Group and class of each row:
 46.2  -2.4   5.5   1.7  -1.9  -1.8   2.9   4.5   1.8   5.1   5.3  -2.1  -3.6  -0.6  -1.6  -0.2   3.6   0.6  -0.6  -4.4   7.6   6.6  -4.9  -0.6  -1.2   3.0  -4.6  -3.7   0.5   5.3  12.2  -3.5  -4.2   8.9  -2.7 -10.2  -7.8   0.1   1.7  -2.5   5.7   0.0   0.7   8.2 -10.6   9.2   6.2 -10.8   5.3  -1.5  -1.4  20.8  -1.3   7.8   0.3   6.0   2.3
C/Qc
41.2 -6.1  2.6  9.1  3.0 -3.3  7.2 -0.2  2.0  1.4  2.6  3.7 -8.4 -1.3 -4.5 -1.4 -3.7  6.1  0.5 -1.4  4.4 21.8 -0.6  1.7  4.2 -7.5 -1.0  1.1 -3.4  4.1  0.8 -4.1 -5.4 15.8 -1.1 -2.5 -5.8 -4.2  4.9 -3.4  9.2 -2.3 -0.7 14.4 -6.4  2.4  5.9 -8.6 -0.3 -3.6  3.9 23.0 -5.7 11.6 -0.9  5.4  1.5
C/Rn
  9.9 -10.8   6.4  11.6   3.1   3.2  14.6  -0.8   1.5  -5.0  -8.8   2.5  -8.7  -0.3  -1.8  -3.7  13.1  15.1   5.8  13.7   0.2  23.4  -0.4   0.2   3.2 -17.7  -7.4  -0.2  -3.1   4.1  10.3   7.5  -6.3  44.5   7.8  -4.8 -13.4  -7.1  -6.0  -3.1  11.2   0.2   0.8  15.6  -7.1  11.8   9.6 -16.8  -2.2   0.1   7.5   7.1  -4.0  14.8   0.5   6.5 -18.8
H/gh
 38.9  -4.2   2.2 -12.3   1.5   2.0   9.9  -1.9  -2.1   5.7  -1.4   0.1  -3.3  -7.8   1.5  -1.2  23.1   3.4  -6.4  -4.4  -2.4   7.9   1.7   2.2   2.3 -11.6  -2.6   1.2  -0.5  -1.4   1.7   5.3  -7.0  10.8  -6.1  -5.1  -2.3  -9.5   1.3  -1.3   7.1   1.0   1.8   4.8   1.3   5.9   6.9 -18.1   2.0  -0.8  -0.5  11.0   0.0   2.2  -2.7 -13.1   4.4
T/mt
 38.4  -1.9  -0.6  -9.7   4.1  -3.4   8.3   1.4   1.5  -3.4   0.6   1.9  -5.2  -6.2   0.2  -1.9  -3.8   2.8  -5.2  -6.5  -0.3  22.7   8.2   2.3   5.4 -15.6  -5.1   3.6  -5.8  -0.7  -0.1   3.3 -12.7  13.0  -6.0  -2.4   0.1  -6.3  11.2  -3.8  10.1  -3.2   1.3   7.4   3.9  -1.1   7.6 -10.3   3.0  -3.7   2.4  19.2  -8.9   7.9  -0.3  -6.4   4.1
T/Gd
 14.2  -8.4   2.9  12.5   1.2   2.2  14.0   1.4   0.4  -9.6  -3.0   5.0  -8.7  -4.3  -2.8   1.3   6.4  15.8   9.0  13.2  -0.8  23.0  -2.3  -8.2   5.6 -20.9  -1.8  -1.8  -1.2   4.6   4.3  -0.7 -10.5  40.5  -1.2  -6.0  -2.8  -7.1  -2.6  -2.2  18.9   2.5   0.0  14.1 -10.6  12.8  13.6 -19.6   2.1  -0.1   6.9  13.3  -8.2  15.2   1.2  10.3 -12.1
H/Fq
 61.0  -3.8   4.1  -6.2   1.3   3.0   9.2   5.5  -0.5  11.6  -4.3   3.0  -6.3  -8.5   1.2  -3.9  11.7   9.2   1.7  -1.9   3.5  13.8  -0.5  -1.3   2.1 -12.8  -2.4   3.6  -8.0   0.9  11.8   2.4  -2.0  23.8  -9.5  -8.7  -1.5  -9.7   3.9  -2.7  11.4  -2.3   0.2  18.7  -8.2  11.1  18.1 -17.6   4.6  -1.0   6.8  22.7  -4.1   9.2  -3.4  -7.1  -3.3
T/mt
-20.5  -9.6   3.6   9.0   2.3   3.6  16.0   1.4  -0.9 -12.2  -3.6   6.2  -6.7  -3.3   2.9   2.4   2.5   4.7   5.2   4.0  -1.1  16.9   3.3   1.7   5.4 -14.3  -0.2  -1.4   3.2   1.6  -4.3   6.7 -12.8  27.2   4.4   3.1   3.0  -7.4  -0.4  -4.4   5.3   0.4   5.5  10.1   1.0   2.8   6.7  -7.3   1.7  -1.0   3.8  -4.3  -6.8  14.2   9.7   0.7 -16.8
H/sj
 55.1   2.0   5.9 -13.5   0.6   1.8   1.7   3.6   1.0   7.7   2.2   2.9  -1.9  -3.0   3.1  -0.4   2.2   4.5  -2.3  -1.5   1.4   8.9   3.6   0.2  -0.1  -6.7  -4.0   3.5  -2.7  -1.3   3.3   2.3  -2.7   3.6  -5.0  -5.3   1.8  -8.0   5.7  -3.6   5.2   0.2  -1.9   6.9  -1.7   6.1   5.3  -9.5   3.4  -3.2   2.0  13.2  -2.1   3.2  -1.7  -5.1   5.7
T/zm
 27.5  -3.1   2.5   5.3  -0.6  -4.6   3.4   0.1  -0.2   1.4   6.3  -1.9   3.0   3.5  -1.9   2.9   2.9   3.7   2.7  -0.5   4.3   5.0  -4.1  -3.1  -3.4   2.9   0.7  -3.2  -6.2   1.6   3.5  -4.4  -0.1   3.7  -5.1 -10.6  -8.2  -2.5  -3.5  -2.3   4.3  -2.2   1.5   3.8 -14.9   5.6   7.1  -7.3  -2.0  -1.4  -0.4  16.0  -1.9   5.9   1.8   5.3   5.8
C/Rn
 60.3  -3.1   3.6 -16.3   7.8   5.2   3.2   4.2  -0.3  12.7   8.1   3.1  -3.5  -5.6   0.4  -2.7  16.9  -1.4  -2.3  -4.1   4.9  10.2   3.8  -0.8   2.5 -11.3  -4.3   6.2  -8.9  -0.5  -1.4   1.9  -5.5  10.9 -13.8  -6.9  -4.5   0.4   8.2  -5.0   8.4  -4.5  -0.8   9.9  -4.3   1.4   8.6  -9.8   1.9  -4.0   0.3  30.2  -6.0   1.1  -1.1 -11.4   9.1
T/Gd
 59.1   0.5   4.7 -11.2   1.1   2.2   3.8   2.2   1.5  10.6   3.8   3.8  -3.9 -19.8   1.8  -4.8   6.2   5.4   3.6  -5.7   2.5  17.0   1.5  -1.3   5.1 -15.1  -2.9   3.7  -6.8  -2.9  -3.7   1.3  -5.7  16.9  -9.0  -6.8  -4.4  -5.9   9.1  -4.3  12.0  -0.5  -0.4  12.8  -2.8   4.5  12.0 -18.1   2.8  -0.3   1.1  27.0  -6.6   7.3  -4.9  -6.3  -1.7
T/zm
 68.1   2.3   7.1  -1.7   0.3   3.9  -3.1   1.1  -2.4  11.8   5.7  -1.1  -0.9  -1.4   0.5   2.1  12.5  10.6   8.8  -0.2   7.8   5.5  -2.1   1.8  -1.6  -7.2  -1.8  -2.0  -1.2   3.9  10.0  -4.2   5.4  35.5  -8.4 -18.4 -10.7  -9.0  -3.0  -3.7   8.5  -1.9   0.1  11.9 -22.6  20.4  19.5  -3.4   0.5   0.1   1.6  25.2  -0.4   5.2   0.3  11.2   6.3
C/ls
 52.0  -3.5   3.9   1.8   4.3  -1.8   4.1   1.0   3.1  10.4   4.5  -2.5  -5.7  -4.6  -0.2  -3.6   2.4  12.5   0.7   0.1   6.0  16.5  -3.9  -1.3   0.2  -5.4  -1.1  -2.1  -3.4   3.7   7.5  -4.7  -2.3  22.0  -5.9 -11.3  -9.0  -5.6   4.9  -1.7  10.8   1.0  -0.5   9.3 -16.0  13.6  11.0 -16.8  -1.6  -2.4   3.6  24.1  -1.5   6.6  -0.2   7.0   3.9
C/Qc
 68.1  -2.4   6.8 -12.9   5.8   2.7   8.4   7.2  -5.0   9.0   2.4   5.1  -5.4 -13.4   3.1  -4.0  -0.8   4.5   1.9  -5.6   4.7  15.9   4.0  -0.3   2.9 -16.3  -5.6   7.0  -8.5  -1.2   6.4   2.7  -5.3  23.5 -12.0  -7.5  -5.3  -8.0  12.3  -7.7  11.5  -4.6  -3.4  18.1  -3.9   9.9  18.9 -18.0   3.5  -6.1   3.9  36.1  -4.5   6.9  -3.9  -4.0   4.3
T/zm
 56.3  -4.9   6.8  -8.0   3.6   2.9   8.8  -1.6  -0.8   2.3  -3.4   3.8  -4.2 -13.2  -1.0   0.4  11.5   5.2   1.8  -2.2   0.8  21.5   5.3   0.7   1.9 -21.8  -3.4   3.9  -9.1   0.2   6.4   6.9  -9.3  22.7  -9.2  -5.0   2.0  -4.6   6.8  -3.2  10.0  -2.7   0.5  11.0  -4.3   5.7  14.3 -15.7   4.3  -0.5   3.9  26.8  -6.7   8.8  -0.5 -10.9   1.3
T/Gd
 12.9   2.5   0.7  -0.9  -1.3  -4.1  -1.9   1.2   0.7   4.2   2.4   0.5  -0.1   7.1  -1.2   0.1  -9.2   1.1   0.9  -5.4   3.3   0.3  -1.3  -1.4  -0.5  15.3   0.3  -2.7   1.2   4.9  -2.9 -13.0   8.2  -1.9  -4.6  -6.2  -3.7  -6.8   0.4  -5.0  -1.7   0.1   1.3  -0.4  -8.8   5.2   1.9   0.5   0.1  -0.1   1.7  -3.3   3.5   0.1   2.0   9.2   8.1
C/ls
